Here is a tiny trained network, its code and every weight. The questions are about switching its units off for an input and a class, where a switched-off unit gives its printed mean instead of its output.

import numpy as np


def w(rows, s, z=0):
    codes = np.array(rows[::2]) - 128.0
    scale = np.full(codes.shape[1], s)
    scale[-1] = z or s
    return codes * scale


def f(y):
    return np.maximum(y, 0)


def log_softmax(a):
    a = a - a.max(-1, keepdims=True)
    return a - np.log(np.exp(a).sum(-1, keepdims=True))


def net(x, mask):
    res = np.array(x, float).reshape(1, 4) / 4 @ E
    y = f(res @ A[0][:, :-1].T + A[0][:, -1])
    res = res + np.where(mask, y, B[0][:, -1]) @ B[0][:, :-1]
    return log_softmax(res[-1] @ U[:, :-1].T + U[:, -1])


A, B = {}, {}
E = w([
[141,156,68,124,191,139,63,200,170,1],'x0',
[137,179,227,161,210,83,185,54,165,60],'x1',
[230,102,109,8,53,159,170,65,154,43],'x2',
[203,3,196,151,175,114,105,162,50,97],'x3',
],0.0069)
A[0] = w([
[92,191,90,103,109,142,150,120,172,144,87],'N0',
[120,117,125,145,128,117,132,116,156,133,250],'N1',
[123,108,165,123,91,115,164,74,95,201,122],'N2',
[207,100,133,51,68,149,160,76,170,74,94],'N3',
[130,75,46,94,51,195,76,195,74,177,91],'N4',
[85,186,95,109,108,148,137,112,181,135,81],'N5',
[142,142,78,122,186,130,75,168,145,57,76],'N6',
[148,174,219,160,186,62,178,61,153,75,86],'N7',
[205,22,191,157,156,138,99,164,55,98,87],'N8',
[124,94,165,149,56,119,195,52,75,223,87],'N9',
[180,49,156,137,175,116,104,153,70,111,94],'N10',
[151,161,201,148,206,77,186,47,162,93,131],'N11',
[78,214,74,111,101,161,142,106,219,150,115],'N12',
[135,116,142,86,102,144,145,89,152,93,155],'N13',
[202,25,177,128,184,116,117,160,39,104,98],'N14',
[144,143,74,127,187,135,68,192,155,43,74],'N15',
[148,73,46,108,43,173,66,206,59,181,63],'N16',
[187,111,139,59,83,159,153,87,149,86,92],'N17',
[200,108,121,53,80,146,160,66,151,76,101],'N18',
[138,148,199,152,179,93,175,94,150,86,77],'N19',
[59,203,97,155,125,151,127,129,184,142,99],'N20',
[13,149,159,254,208,71,74,179,99,194,63],'N21',
[192,107,127,57,86,136,151,80,159,83,78],'N22',
[108,99,174,139,57,120,185,76,75,204,85],'N23',
[86,225,68,114,78,148,142,95,202,145,79],'N24',
[118,101,158,123,84,100,179,53,76,217,83],'N25',
[193,115,110,81,93,159,153,92,150,71,80],'N26',
[154,161,204,154,201,72,190,63,161,75,82],'N27',
[179,37,180,171,171,109,91,161,35,114,95],'N28',
[38,144,160,222,211,88,82,191,122,189,100],'N29',
[137,155,86,135,159,128,64,180,161,56,118],'N30',
[142,140,58,140,178,133,50,192,185,22,93],'N31',
],0.0073,0.012)
B[0] = w([
[96,162,145,141,83,88,163,72,160,109,155],'N0',
[135,67,186,69,75,90,3,155,34,28,251],'N1',
[140,166,187,107,168,154,134,177,141,67,165],'N2',
[175,171,65,207,131,126,166,154,53,167,189],'N3',
[34,84,59,197,152,194,27,140,202,189,183],'N4',
[107,162,138,156,84,86,193,60,183,140,153],'N5',
[152,182,183,106,194,163,183,174,178,113,159],'N6',
[51,75,55,173,144,195,45,140,206,213,189],'N7',
[73,205,128,119,37,49,189,26,183,101,177],'N8',
[168,193,219,87,221,193,186,204,202,68,169],'N9',
[100,182,138,135,72,77,164,55,168,109,163],'N10',
[64,71,76,141,131,167,33,161,159,154,207],'N11',
[95,140,165,129,58,48,145,47,144,81,190],'N12',
[144,122,114,149,120,114,102,158,62,107,179],'N13',
[76,196,143,139,40,42,168,29,183,92,181],'N14',
[167,199,192,90,191,184,198,188,193,85,169],'N15',
[15,91,20,211,160,195,52,136,234,226,175],'N16',
[172,169,84,199,125,139,154,141,69,151,172],'N17',
[186,174,64,216,124,124,160,153,48,173,188],'N18',
[72,118,66,168,123,167,87,130,188,187,163],'N19',
[125,146,137,134,76,68,172,67,128,105,172],'N20',
[233,202,21,237,125,141,211,151,16,184,214],'N21',
[178,171,63,188,137,141,185,152,64,172,169],'N22',
[162,186,188,99,204,172,165,187,195,51,161],'N23',
[88,181,149,137,60,42,192,29,183,92,175],'N24',
[160,195,199,87,203,183,180,195,198,55,161],'N25',
[178,186,81,207,142,156,173,152,72,183,164],'N26',
[38,81,52,171,133,194,58,147,211,210,185],'N27',
[98,183,141,139,58,56,180,52,159,97,178],'N28',
[216,165,53,206,98,143,169,149,11,165,213],'N29',
[159,139,202,92,167,154,147,158,144,84,180],'N30',
[171,181,220,74,208,176,200,191,179,72,190],'N31',
],0.0063,0.012)
U = w([
[184,144,69,161,121,131,153,140,16,145,112],'0',
[99,143,152,128,72,48,150,41,159,112,123],'1',
[69,109,78,143,140,180,33,141,176,155,119],'2',
[163,144,225,109,186,170,155,181,155,101,123],'3',
[142,77,193,83,94,76,2,142,1,91,248],'4',
[145,65,128,75,173,109,156,101,111,175,81],'5',
[145,87,132,87,146,117,131,108,110,157,87],'6',
[132,73,136,96,159,116,137,105,99,148,85],'7',
],0.013,0.015)

Each question gives the input, the list of numbers given to net, and the class t.
The units are the neurons (one row each of A and B). Each row of codes is followed by its name. A weight is (code - 128) times the scale printed after its matrix; where a second scale follows, it is the last column's (A, B and U).
mask holds one flag per neuron, in row order. A switched-off neuron (its flag False) gives its mean, the last column of its row in B, instead of its output. The means were averaged over made-up inputs and are rounded, as every weight is.
A unit's drop is (log p(t) with every unit on - log p(t) with that unit switched off) / (log p(t) with every unit on - log p(t) with every unit switched off).
The circuit of an input: a set's keep is (log p(t) with only the set's units on - log p(t) with every unit switched off) / (log p(t) with every unit on - log p(t) with every unit switched off). Starting from the 12 units with the biggest drops (on a tie, the unit counted first), units are removed one at a time, each time the one whose removal leaves the highest keep (on an exact tie, the one counted first), for as long as the keep stays at least 0.8.
circuit, biggest first: the units of the circuit, biggest drop first
top k neurons: the k neurons with the biggest drops, biggest first
drop when u is switched off: that unit's drop, to one decimal
input [3,-7,-4,4], class 2: circuit, biggest first -> N16
input [2,4,-6,8], class 1: top 2 neurons -> N14, N8
input [8,-5,6,5], class 3: top 2 neurons -> N31, N15
input [-3,0,8,-8], class 0: top 2 neurons -> N18, N3
input [-2,-6,3,5], class 2: top 2 neurons -> N16, N4
input [8,1,-2,-7], class 3: top 2 neurons -> N31, N15
input [-6,-4,-3,5], class 3: circuit, biggest first -> N9, N23
input [-1,6,2,7], class 1: top 3 neurons -> N14, N8, N28
input [-5,-2,8,-7], class 0: top 2 neurons -> N18, N3
input [4,0,3,4], class 1: top 4 neurons -> N14, N8, N9, N21
input [-8,6,6,-4], class 3: top 2 neurons -> N9, N25
input [3,5,-7,-5], class 0: top 2 neurons -> N21, N29
input [-4,-8,7,1], class 2: top 3 neurons -> N16, N4, N21
input [5,-5,-6,-5], class 0: circuit, biggest first -> N21
input [-5,-6,0,-2], class 2: drop when N4 is switched off -> 0.3
input [-7,5,8,-1], class 0: drop when N3 is switched off -> 0.2
input [5,4,1,-4], class 3: drop when N31 is switched off -> 0.5
